Below is a small trained network, with its code and all its weights. Each question gives an input and a class and asks what happens when units are switched off, that is, made to give their printed mean instead of their output.

import numpy as np


def w(rows, s, z=0):
    codes = np.array(rows[::2]) - 128.0
    scale = np.full(codes.shape[1], s)
    scale[-1] = z or s
    return codes * scale


def norm(h):
    return h / np.sqrt((h * h).mean(-1, keepdims=True) + 1e-5)


def f(y):
    return y / 2 * (1 + np.tanh(0.7978845608 * (y + 0.044715 * y**3)))


def log_softmax(a):
    a = a - a.max(-1, keepdims=True)
    return a - np.log(np.exp(a).sum(-1, keepdims=True))


def net(x, mask):
    res = np.array(x, float).reshape(1, 3) / 4 @ E
    u = 0
    for l in range(3):
        y = f(norm(res) @ A[l][:, :-1].T + A[l][:, -1])
        res = res + np.where(mask[u : u + 5], y, B[l][:, -1]) @ B[l][:, :-1]
        u += 5
    return log_softmax(norm(res)[-1] @ U[:, :-1].T + U[:, -1])


A, B = {}, {}
E = w([
[2,240,95],'x0',
[207,113,135],'x1',
[60,199,135],'x2',
],0.0077)
A[0] = w([
[162,116,146,123],'0.n1',
[142,95,114,180],'0.n2',
[117,137,125,3],'0.n3',
[17,137,8,222],'0.n4',
[137,117,167,69],'0.n5',
],0.011,0.0013)
B[0] = w([
[202,154,52,143],'0.n1',
[47,10,190,141],'0.n2',
[100,68,3,123],'0.n3',
[227,83,189,254],'0.n4',
[83,127,90,129],'0.n5',
],0.0049,0.0078)
A[1] = w([
[55,169,123,5],'1.n1',
[180,47,124,172],'1.n2',
[137,57,94,66],'1.n3',
[150,56,254,82],'1.n4',
[191,129,75,44],'1.n5',
],0.0093,0.0017)
B[1] = w([
[171,169,155,160],'1.n1',
[221,152,112,250],'1.n2',
[148,166,169,159],'1.n3',
[1,67,169,253],'1.n4',
[148,152,123,149],'1.n5',
],0.0095,0.005)
A[2] = w([
[235,112,101,97],'2.n1',
[25,141,40,183],'2.n2',
[89,136,79,2],'2.n3',
[200,254,139,84],'2.n4',
[153,63,34,90],'2.n5',
],0.0087,0.0027)
B[2] = w([
[200,97,68,218],'2.n1',
[234,245,234,147],'2.n2',
[160,155,248,93],'2.n3',
[94,123,116,253],'2.n4',
[247,211,137,133],'2.n5',
],0.011,0.0038)
U = w([
[193,87,50,252],'0',
[54,130,154,75],'1',
[254,205,150,86],'2',
],0.0088,0.0024)

Each question gives the input, the list of numbers given to net, and the class t.
The units are the neurons (one row each of A and B). Each row of codes is followed by its name. A weight is (code - 128) times the scale printed after its matrix; where a second scale follows, it is the last column's (A, B and U).
mask holds one flag per neuron, layer by layer. A switched-off neuron (its flag False) gives its mean, the last column of its row in B, instead of its output. The means were averaged over made-up inputs and are rounded, as every weight is.
A unit's drop is (log p(t) with every unit on - log p(t) with that unit switched off) / (log p(t) with every unit on - log p(t) with every unit switched off).
The circuit of an input: a set's keep is (log p(t) with only the set's units on - log p(t) with every unit switched off) / (log p(t) with every unit on - log p(t) with every unit switched off). Starting from the 12 units with the biggest drops (on a tie, the unit counted first), units are removed one at a time, each time the one whose removal leaves the highest keep (on an exact tie, the one counted first), for as long as the keep stays at least 0.8.
circuit, biggest first: the units of the circuit, biggest drop first
most important unit: the unit with the biggest drop
top k neurons: the k neurons with the biggest drops, biggest first
top k neurons in layer l: the k neurons of layer l with the biggest drops, biggest first
drop when u is switched off: that unit's drop, to one decimal
input [1,6,5], class 1: most important unit	1.n2
input [1,-4,-6], class 1: circuit, biggest first	(1.n4, 2.n1)
input [7,-8,4], class 2: top 2 neurons	(2.n2, 1.n4)
input [5,-2,5], class 2: top 2 neurons	(2.n2, 1.n2)
input [-4,-1,8], class 1: top 2 neurons in layer 1	(1.n2, 1.n1)
input [-7,-8,2], class 1: top 2 neurons	(1.n4, 2.n1)
input [4,-5,4], class 2: top 3 neurons	(2.n2, 1.n2, 1.n3)
input [-3,-1,7], class 1: top 2 neurons in layer 1	(1.n1, 1.n4)
input [6,-5,4], class 2: top 2 neurons	(2.n2, 1.n4)
input [-7,-3,4], class 1: top 2 neurons	(1.n4, 0.n2)
input [-2,-5,1], class 1: drop when 1.n4 is switched off	1.1
input [8,-8,4], class 2: drop when 2.n2 is switched off	0.7
input [6,-7,5], class 2: drop when 2.n1 is switched off	-0.1
input [1,-1,-3], class 1: drop when 0.n3 is switched off	0.0
input [-8,-3,8], class 1: top neuron in layer 0	(0.n4)
